Below are the code and all the weights of a small trained network. Each question names an input and a target symbol and asks about switching units off, where a switched-off unit gives its printed mean instead of its output.

import numpy as np


def w(rows, s, z=0):
    codes = np.array(rows[::2]) - 128.0
    scale = np.full(codes.shape[1], s)
    scale[-1] = z or s
    return codes * scale


def norm(h):
    return h / np.sqrt((h * h).mean(-1, keepdims=True) + 1e-5)


def f(y):
    return y / 2 * (1 + np.tanh(0.7978845608 * (y + 0.044715 * y**3)))


def softmax(a):
    e = np.exp(a - a.max(-1, keepdims=True))
    return e / e.sum(-1, keepdims=True)


def log_softmax(a):
    a = a - a.max(-1, keepdims=True)
    return a - np.log(np.exp(a).sum(-1, keepdims=True))


def net(x, mask):
    ids = ['Σεηξφψ'.index(c) for c in x.split()]
    T = len(ids)
    res = E[ids] + P[:T]
    q, k, v = (norm(res) @ M[0].T for M in (Q, K, V))
    z = softmax(np.where(np.tri(T) > 0, q @ k.T / 3**0.5, -1e9)) @ v
    res = res + np.where(mask[0], z, O[0][:, -1]) @ O[0][:, :-1]
    y = f(norm(res) @ A[0][:, :-1].T + A[0][:, -1])
    res = res + np.where(mask[1:17], y, B[0][:, -1]) @ B[0][:, :-1]
    return log_softmax(norm(res)[-1] @ U[:, :-1].T + U[:, -1])


Q, K, V, O, A, B = {}, {}, {}, {}, {}, {}
E = w([
[153,150,202],'Σ',
[162,48,57],'ε',
[113,247,156],'η',
[149,152,205],'ξ',
[125,50,67],'φ',
[213,241,140],'ψ',
],0.014)
P = w([
[129,88,168],'0',
[129,94,160],'1',
[126,98,152],'2',
[124,102,144],'3',
[122,106,137],'4',
[119,114,131],'5',
[116,116,122],'6',
[116,124,112],'7',
[114,119,92],'8',
[78,179,101],'9',
[255,145,98],'10',
],0.02)
Q[0] = w([
[42,202,197],'H0',
[175,230,254],'H0',
[135,164,98],'H0',
],0.029)
K[0] = w([
[203,149,39],'H0',
[59,191,3],'H0',
[121,109,103],'H0',
],0.026)
V[0] = w([
[251,137,95],'H0',
[106,100,158],'H0',
[212,173,137],'H0',
],0.024)
O[0] = w([
[248,114,93,70],'H0',
[98,76,118,182],'H0',
[190,220,29,252],'H0',
],0.017,0.0038)
A[0] = w([
[147,125,148,124],'N0',
[127,127,87,129],'N1',
[76,63,3,186],'N2',
[153,131,134,161],'N3',
[108,154,125,85],'N4',
[141,127,148,115],'N5',
[162,99,106,84],'N6',
[89,108,104,112],'N7',
[79,92,67,118],'N8',
[123,139,126,138],'N9',
[121,139,101,74],'N10',
[90,129,102,157],'N11',
[98,111,139,61],'N12',
[124,137,127,129],'N13',
[138,128,87,134],'N14',
[113,60,113,1],'N15',
],0.032,0.0067)
B[0] = w([
[159,89,136,134],'N0',
[123,96,146,157],'N1',
[3,18,8,248],'N2',
[113,98,115,140],'N3',
[139,150,181,150],'N4',
[152,95,135,131],'N5',
[107,158,172,146],'N6',
[142,128,65,162],'N7',
[147,48,58,189],'N8',
[130,135,154,138],'N9',
[147,109,144,138],'N10',
[183,121,135,176],'N11',
[67,93,106,138],'N12',
[128,135,145,134],'N13',
[103,65,119,158],'N14',
[118,233,55,157],'N15',
],0.039,0.017)
U = w([
[122,186,73,254],'Σ',
[185,35,155,92],'ε',
[124,235,176,129],'η',
[126,165,89,204],'ξ',
[10,101,209,42],'φ',
[248,194,31,14],'ψ',
],0.012,0.0068)

Each question gives the input, a string of symbols that net reads in full, and the target symbol t.
The units are the heads (3 rows each of Q, K, V and O) and the neurons (one row each of A and B). Each row of codes is followed by its name. A weight is (code - 128) times the scale printed after its matrix; where a second scale follows, it is the last column's (O, A, B and U).
mask holds one flag per unit, heads first, then neurons. A switched-off unit (its flag False) gives its mean, the last column of its rows in O or B, instead of its output. The means were averaged over made-up inputs and are rounded, as every weight is.
A unit's drop is (log p(t) with every unit on - log p(t) with that unit switched off) / (log p(t) with every unit on - log p(t) with every unit switched off).
The circuit of an input: a set's keep is (log p(t) with only the set's units on - log p(t) with every unit switched off) / (log p(t) with every unit on - log p(t) with every unit switched off). Starting from the 12 units with the biggest drops (on a tie, the unit counted first), units are removed one at a time, each time the one whose removal leaves the highest keep (on an exact tie, the one counted first), for as long as the keep stays at least 0.8.
circuit, biggest first: the units of the circuit, biggest drop first
most important unit: the unit with the biggest drop
top k neurons: the k neurons with the biggest drops, biggest first
drop when u is switched off: that unit's drop, to one decimal
input ε Σ ε φ ε φ ε η η, target η: most important unit => H0
input ψ η η ψ η ξ, target η: circuit, biggest first => N2, N8, H0
input φ η Σ φ Σ η ψ ξ, target ψ: circuit, biggest first => H0, N2
input ε ξ Σ ψ Σ η ε ε Σ, target ε: circuit, biggest first => N2, H0
input ψ φ η ε η ε ε ψ Σ, target ψ: circuit, biggest first => H0, N2
input η Σ η φ η ξ ψ Σ φ η, target φ: top 4 neurons => N2, N8, N15, N12
input Σ ε ξ, target ε: top 2 neurons => N2, N0
input ε η φ ξ, target φ: top 2 neurons => N8, N2
input ψ ε ξ η ψ ψ η ε φ φ η, target φ: circuit, biggest first => H0, N2
input Σ φ ε η φ Σ ψ ε η ε ξ, target ε: top 2 neurons => N2, N15
input η Σ Σ ξ ε φ Σ, target φ: drop when H0 is switched off => 1.1
input η ψ η η φ φ ψ, target φ: drop when H0 is switched off => 0.5
input Σ ψ η, target ψ: drop when N2 is switched off => 1.0
input η Σ η ψ, target η: most important unit => H0
